[128 = 0]

[126 123 118 121 139 103 133 108 117 128  85 136  52 123 125 130 103 108
 131 132 140]
(85)
[186 132 106 124 131 125 134  95 135 123 119 124 104 112 146 130 141 139
 125 121 203]
(88)
[109 130 116 137 136 123 111 104 140 127 112 141  67 159 109 120 126 134
 134 130 141]
(85)
[128 132 118 133 126 121 136  87 124 124 113 134   4 119 112 128 106 115
 141 124 158]
(88)
[125 135 129 129 152 136 121 134 135 132 108 127   4 133 100 131 115 135
 146 129 127]
(88)
[107 124 123 137 122 140 114 105 127 145 112 138  65 138 123 120 106 125
 133 113 142]
(85)
[138 126 132 119 114 144 119  93 117 136 105 128 113 139 126 126 103 120
 127 124 142]
(85)
[ 83 111 109 131 149  97 118 102  83 127 154 134  58 124 105 135 130 135
 150 126 161]
(85)
[124 145 122 132 120 129 131 120 114 128 103 123  81 131 119 131 121 117
 121 133 139]
(85)
[100 122 116 119 140 122 108 107 128 119 139 134  99 137 123 144 120 130
 133  80 146]
(85)
[125 125 100 119 130 132 117  93 121 133 125 126  83 127 125 125 108 127
 136 148 151]
(85)
[124 134 119 134 127 136 127 112 136 126 123 141  83 107 133 151 153 130
 122 122 222]
(88)
[121 133 149 152 141 102 121 126 120 128 127 136   4 132 103 138  86 125
 147 137  94]
(88)
[114 106 122 140 136 125 121 100 134 129 126 137 106 127 121 133 115 117
 135 134 142]
(85)
[132 129 120 128 140 136 133 105 119 124 135 132  36 121 122 148 116 131
 135 123 187]
(88)
[130 122 132 129 122 142 112 124 133 129  97 134 102 128 113 121 109 109
 123 134 115]
(85)
[ 95 131 104 117 139 118  98  97 127 124 163 124  86 137 114 133 113 138
 130 132 138]
(85)
[125 124 142 114 126 125 133  90 141 134 112 135 112 114 133 141 149 118
 117 140 233]
(88)
[117 116 126 121 129 136  99 125 123 132 114 143 168 136 127 122 106 131
 122 127 105]
(88)
[114 131 113 125 138 107 113 103 112 147 118 133  69 126 130 131 120 123
 134 112 141]
(85)
[133 119 115 119 121 115 119 112 186 132 121 136 115 126 116 131 100 126
 118 125 134]
(88)
[136 135 127 129 137 128 157 102 150 116 120 119   4 121 115 138 145 127
 146 117 221]
(88)
[151 134 102 132 142 139 169  92 138 115 124 105  19  96 140 128 141 120
 129 116 252]
(88)
[105 125 137 129 144 118 107 105 136 138 108 137  58 129 121 131 114 132
 127 120 148]
(85)
[122 113 129 128 142 127 130  98 124 125 129 126  89 124 137 140 120 129
 139 131 134]
(85)
[133 128 114 133 138 107 135 108 137 126 125 139  44 113 117 141 144 125
 138 104 217]
(88)
[186 128 131 117  96 133 141 148 123 158  67 132 100 111 133 118  92 119
 120 129 102]
(85)
[136 119 113 121 134 112 115  76 102 128 126 134 252 120 162 133 131 124
 110 118 155]
(88)
[118 128 127 110 141 131 122 104 137 130 116 105  83 116 123 125 115 137
 130 119 132]
(85)
[121 129 118 121 149 131 109 105 125 125 121 124  72 130 110 125 124 116
 135 126 130]
(85)
[117 136 126 131 127 130 151 101 137 122 109 126   4 117 101 133 120 134
 138 125 205]
(88)
[129 132 124 116 139 135 137 118 118 131 125 124 102 118 132 118 120 125
 136 128 137]
(85)
[107 122 119 127 145 123 111  96 130 128 113 136  71 129 105 159 130 121
 125 115 136]
(85)
[128 133 129 134 139 124 149 112 147 120 119 111   4 125 112 142 138 128
 151 119 162]
(88)
[110 125 100 123 132 134  88 106 122 120 121 136  71  93 116 145 113 122
 132 135 157]
(85)
[ 48 122 111 125 145 118  99  81 130 116 147 137  77 140 100 129 136 126
 153 125 163]
(85)
[156 133 130 110 137 132 132 132 125 131 108 135 136 136 136 131 117 116
 126 127 129]
(85)

[115 134 137 131 145 116 133 116 137 138 135 125 133 118 145 130 136 133
 119 163 116]
N
[126 125 125 126  90 130 126 132 131 112 130 125 122 120 111 121 124 120
 115 149 128]
M
[119 140 137 141 143 119 155 120 144 126 139 128 128 130 136 107 120 132
 134  96 122]
N
[124 136 125 119 131 116 125 127 152 135 137 132 131 122 112 111 138 131
 127 116 129]
C
[136 160 140 159 135 126 114 168 130 169 138 124 129 123 148 130 144 141
 156 146 139]
N
[162 136 123 134 108 129 136 131 136 112 134 131 130 124 126 110 141 116
 128 159 136]
M
[121 136 131 127 130 125 133 139 148 122 140 135 135 131 119 109 131 118
 100 136 142]
C
[128 135 131 128 158 123 136 113 133 137 126 131 130 133 143 141 133 145
 127  97 125]
N
[121 161 118 131 135 128 129 119 132 134 126 121 131 124 124 116 136 119
 128 133 133]
C
[116 132 116 126 123 141 154 102 157 109 152  65 121 127 107  99 122 119
 104  93 122]
C
[122 123 131 124 143 126 136 111 130 126 133 127 133 131 145 114 134 138
 116  92 128]
N
[114 111 129 136 131 131 113 127 133 150 139 127 130 127 115 116 139 109
 129 124 135]
C
[137 136 119 105 102 124 139 127 122 102 113 128 123 121 114 133 122 117
 124 160 113]
M
[111 142 126 142 121 136 122 136 134 132 147 132 136 122 131 107 123 123
 138 103 132]
C
[109 125 126 123 133 128 131 121 136 133 139 135 128 129 128 109 122 123
 135  98 130]
C
[117 139 127 128 125 131 116 145 135 145 139 137 122 139 131 101 127 128
 139 109 134]
C
[129 114 130 100 164 127 162  72 145 112 115 100 120 138 110 137 113 141
 114  65 106]
N
[121 102 132 110 130 138 115 110 120  90 131 126 128 134 127 121 124 122
 110 108 144]
M
[110 116 130 129 138 132  98 123 125 138 141 123 122 125 136 109 127 124
 123  97 129]
C
[121 141 141 132 146 124 142 126  65 145 130 127 132 130 150 126 137 140
 123 103 118]
N
[116  96 120  65 173 126 152  65 149 103 110 124 113 136 103 133  94 141
  78  65  91]
N
[130 125 122 134 106 137 130 144 131 108 133 133 127 122 135 117 124 117
 115 140 135]
M
[115 117 117 125 150 122 119  99 133 142 125 126 128 135 127 135 125 134
 122  95 118]
N
[125 129 141 139 148 124 138 119 133 138 131 130 131 135 143 134 141 144
 129 104 121]
N
[138  92 114 123 112 133 112 130 113 110 128 130 123 122 112 128 112 110
 135 143 148]
M
[129 139 134 122 131 130 122 134 142 134 151 134 144 127 128 119 131 145
 130 134 137]
C
[123 143 128 140 127 133 125 145 144 144 135 132 128 120 125 108 130 125
 140 128 125]
C
[121 150 133 124 166 107 135 108 141 150 138 127 118 151 138 115 125 155
 141  65 122]
N
[118 141 129 112 141 125 133 114 133 115 131 129 128 139 132 135 128 132
 113  95 104]
N
[129 153 130 124 138 118 121 128 139 155 129 128 127 136 113 137 119 143
 133 104 125]
N
[131 112 121 118 115 137 125 124 118 109 129 131 136 130 123 128 133 121
 111 146 132]
M
[124 117 130 113 149 123 142 106 135 125 122 124 125 138 129 138 124 142
 118  88 114]
N
[121 143 135 114 147 125 153 128 136 118 131 130 124 131 133 123 119 139
 125  82 130]
N
[131 142 137 124 155 121 150 115 138 136 130 127 133 139 132 135 133 146
 119 103 113]
N
[125  99 121 132 123 130 102 141 114 124 132 128 133 128 132 143 136 124
 122 147 140]
M
[119 128 127 132 138 122 118 122 131 150 131 127 130 123 125 118 124 121
 138 106 126]
C
[125 106 118 101 123 134 107 119 125 120 135 127 130 127 117 147 122 122
 109 131 134]
M
[141 131 122 159  93 138 113 154  98 121 120 134 135 113 137 139 128 108
 132 191 121]
M
[134 147 127 132 102 131 129 146 136 116 141 139 119 116 115 124 122 117
 124 174 126]
M
[131 119 124 130 117 129 118 127 109 120 135 127 106 130 131 114 121 123
 133 121 136]
M
[132 123 122 112 116 131 122 120 141 111 126 123 120 125 109 127 120 107
 105 136 124]
M
[138 123 128 123 104 132 128 133 127 109 123 127 125 131 117 124 126 114
 121 187 128]
M
[135 118 124 132 108 120 127 140 116 119 118 131 135 115 130 129 132 109
 130 191 129]
M
[130 130 124 138 105 134 125 157 104  95 144 137 136 122 145 119 134 127
 127 155 147]
M
[121 137 127 116 148 126 141  99 129 121 131 130 128 138 131 127 107 130
 113  67 116]
N
[119 138 124 141 123 130  96 147 152 158 168 130 136 113 122 104 136  65
 139 142 146]
C
[112 127 127 118 135 129 127 112 151 143 140 133 124 125 115 107 129 122
 114  93 133]
C
[130 102 124 133 178 132 119 144 121 116 138 125 133 128 135 129 133 117
 122 154 144]
M
[112 131 134 133 119 140 132 133 142 137 150 134 131 116 128 115 135 118
 123 140 123]
C
[134 157 128 134 133 125 140 133 128 124 131 134 128 128 142 128 139 138
 136 124 121]
N
[129 129 122 119 106 126 136 122 119  99 120 129 121 113 124 138 116 123
 119 133 125]
M
[119 143 138 128 138 130 117 144 134 157 136 136 134 133 141 127 134 141
 132 113 114]
N
[128 143 143 145 152 127 145 137 131 144 138 129 141 133 145 121 143 145
 142 115 126]
N
[119 143 124 134 119 132 111 135 149 158 136 128 133 120 113 120 136 120
 132 156 129]
C
[125 144 124 141 123 128 125 150 140 134 142 130 133 122 129 112 125 120
 131 139 129]
C

[125 118 134 155 148 119 148 107 115 139 130 150 118 162 124 121 125 141
 132 119 144]
ridem
[126 109 142 127 137 133 122 149 135 132 122 123 128 132 109 121 129 131
 115 132 116]
ridem
[128 133 120 126 131 121 130 125 128 128 137 141 127 131 124 134 129 128
 122 116 128]
Zumo
[140 116 120 119 116 136 124 119 124 128 125 123 132 120 126 133 124 128
 129 125 124]
Vona
[135 130 118 120 117 138 127 124 123 126 124 117 132 119 136 127 122 124
 140 135 132]
Vona
[136  94 145 142 126 129 130 115 123 134 119 129 134 129 120 131 129 143
 116 123 121]
ridem
[123 116 132 128 147 128 144 137 119 130 129 148 121 146 118 120 124 139
 125 124 132]
ridem
[137 119 114 108 118 134 139 123 117 120 128 137 133 114 133 135 123 138
 130 119 129]
zotup
[141 100 142 143 120 129 121 113 128 137 119 122 135 126 119 134 130 134
 116 122 118]
ridem
[143 105 138 149 123 134 116 109 125 141 119 114 129 136 115 128 127 127
 125 129 122]
pomod
[136 126 122 114 112 140 124 128 126 123 122 116 136 110 136 129 125 123
 136 135 126]
zotup
[135 133 118 121 124 132 113 130 134 130 130 121 126 129 120 130 125 118
 126 126 122]
Zumo
[132 131 126 132 125 126 121 120 131 133 130 127 127 131 123 128 128 124
 125 124 125]
Zumo
[142 140 103 109 108 132 118 114 126 123 132 124 133 108 137 138 122 118
 135 121 130]
zotup
[140 117 122 118 111 136 120 123 127 126 123 118 136 111 130 135 125 128
 127 128 120]
zotup
[136 127 116 114 116 135 129 121 123 123 127 124 133 115 136 133 123 128
 136 128 128]
zotup
[133 127 124 121 117 140 131 125 121 123 122 112 133 115 141 124 124 127
 143 139 133]
zotup
[148 105 131 135 112 133 107 114 132 137 121 113 133 122 112 136 125 124
 117 123 111]
ridem
[136 117 142 143 118 127 112 118 136 135 118 110 135 120 125 132 134 128
 121 131 119]
pomod
[137 115 135 144 122 129 118 112 128 137 123 118 129 131 123 130 127 127
 126 126 123]
ridem
[132 108 135 123 128 136 133 132 124 127 121 128 131 125 123 126 127 137
 125 130 124]
ridem
[134 129 121 127 120 132 125 113 124 129 126 123 129 125 133 130 123 124
 134 128 131]
zotup
[143 106 124 113 112 138 126 121 124 125 121 123 138 109 126 136 123 132
 124 123 118]
Vona

[ 87 130 160 123 130 131 146 129 112 169 122 129 154 149 134 127 156 112
 142 129 135]
T
[ 97 130 123 146 129 109 133 124 112 127 127 156 108 141 138 138 136 113
 118 152 127]
T
[121 118 117 136 119 101 131 121 122 131 129 145 117 131 136 136 128 134
 117 170 119]
A
[ 83 143 122 146 124 116 140 115 154 126 134 150 117 135 128 136 154 116
 119 160 121]
T
[136 140 138 126 125  92 125 102 112 187 126 127 135 129 135 106 159 117
 154 157 119]
A
[112 156 130 125 135 122 138 119 115 164 134 157 141 126 101 118 145 121
 132 112 125]
J
[113 125 119 128 104  99 124 116 125 129 129 147 112 134 127 139 112 129
 118 168 124]
A
[118 141 119 128 120 124 133 114 124 135 130 153  94 138 102 121 132 128
  95 125 135]
Z
[120 123 128 135 124 133 138 117 132 158 130 146  86 131 108 128 137 123
 102 126 134]
Z
[ 86 133 159 138 127 132 128 131 123 128 121 122 146 133 152 140 140 139
 137 159 127]
T
[106 149 140 151 116 120 139 110 133 137 139 112 138 145 145 123 153 112
 127 173 137]
T
[120 182  74 138 114  40 154  42  81 222 129 241  40 164  75  75 180  92
  46 197 107]
J
[ 96 133 141 131 120 104 122 126 103 154 162 151 136 139 132 135 156 104
 137 158 147]
T
[136 123 124 123 133 135 138 130 137 130 129 130 155 127 121 119 130 127
 129 112 128]
J
[112 146 135 139 128 122 142 113 104 172 126 156 110 148 110 119 150 116
 125 135 143]
T
[115 118 129 135 127 136 135 128 136 141 130 142 124 147 131 133 134 131
  91 125 128]
Z
[119 136 127 138 130 141 140 122 125 117 129 138  98 157 113 127 139 125
  99 124 128]
Z
[125 143 114 122 131 136 137 116 128 129 132 146 127 131 122 107 142 114
 126 122 116]
J
[120 124 129 138 118 107 128 123 128 122 116 129 130 131 138 131 126 130
 126 167 121]
A
[112 146 127 121 128 149 129 124 127 144 125 160 123 131 126 114 137 120
 111 102 119]
J
[ 97 148 151 125 132 134 137 139 106 125 118 158 150 140 118 120 141 113
 130 119 126]
T
[120 126 151 136 122 112 128 127 133 127 129 120 144 129 146 121 139 129
 147 161 124]
A

[158 134 104 104 141 114 112 148 136 131 110 126 129 118  57 129 135 136
 112  55 136]
<73>
[137 133 123 112 139 124 123 130 139 120 117 128 130 120  80 136 144 132
 122  85 132]
<74>
[158 127 117 120 124 120 127 146 132 129 127 124 124 131 100 123 110 132
 117  90 129]
<73>
[133 136 119 100 129 125 126 137 137 135 105 131 128 129 120 132 126 132
 126  90 115]
<73>
[155 132 109 117 132 120 118 146 137 136 106 123 132 126  86 130 130 135
 108  63 129]
<73>
[173 125 108 124 122 117 118 151 135 130 119 125 132 117  71 118 120 139
 102  73 129]
<73>
[156 128 115 131 130 122 117 151 135 129 117 130 128 126 108 123 120 131
 114  85 124]
<73>
[179 130 102  95 133 116 112 155 137 126 118 118 125 114  58 123 119 137
 108  50 125]
<73>
[148 136 119 120 132 119 115 134 145 123 110 130 130 119  78 117 136 134
 113  88 135]
<70>
[151 129 111 131 122 123 117 156 135 129 114 122 126 121 116 129 120 132
 111  86 117]
<73>
[145 139 110 127 127 124 119 156 135 129 106 124 131 134 118 131 122 120
 114  81 121]
<73>
[165 132 117 108 139 122 117 128 135 132 120 121 129 114  49 121 148 134
 118  83 140]
<74>
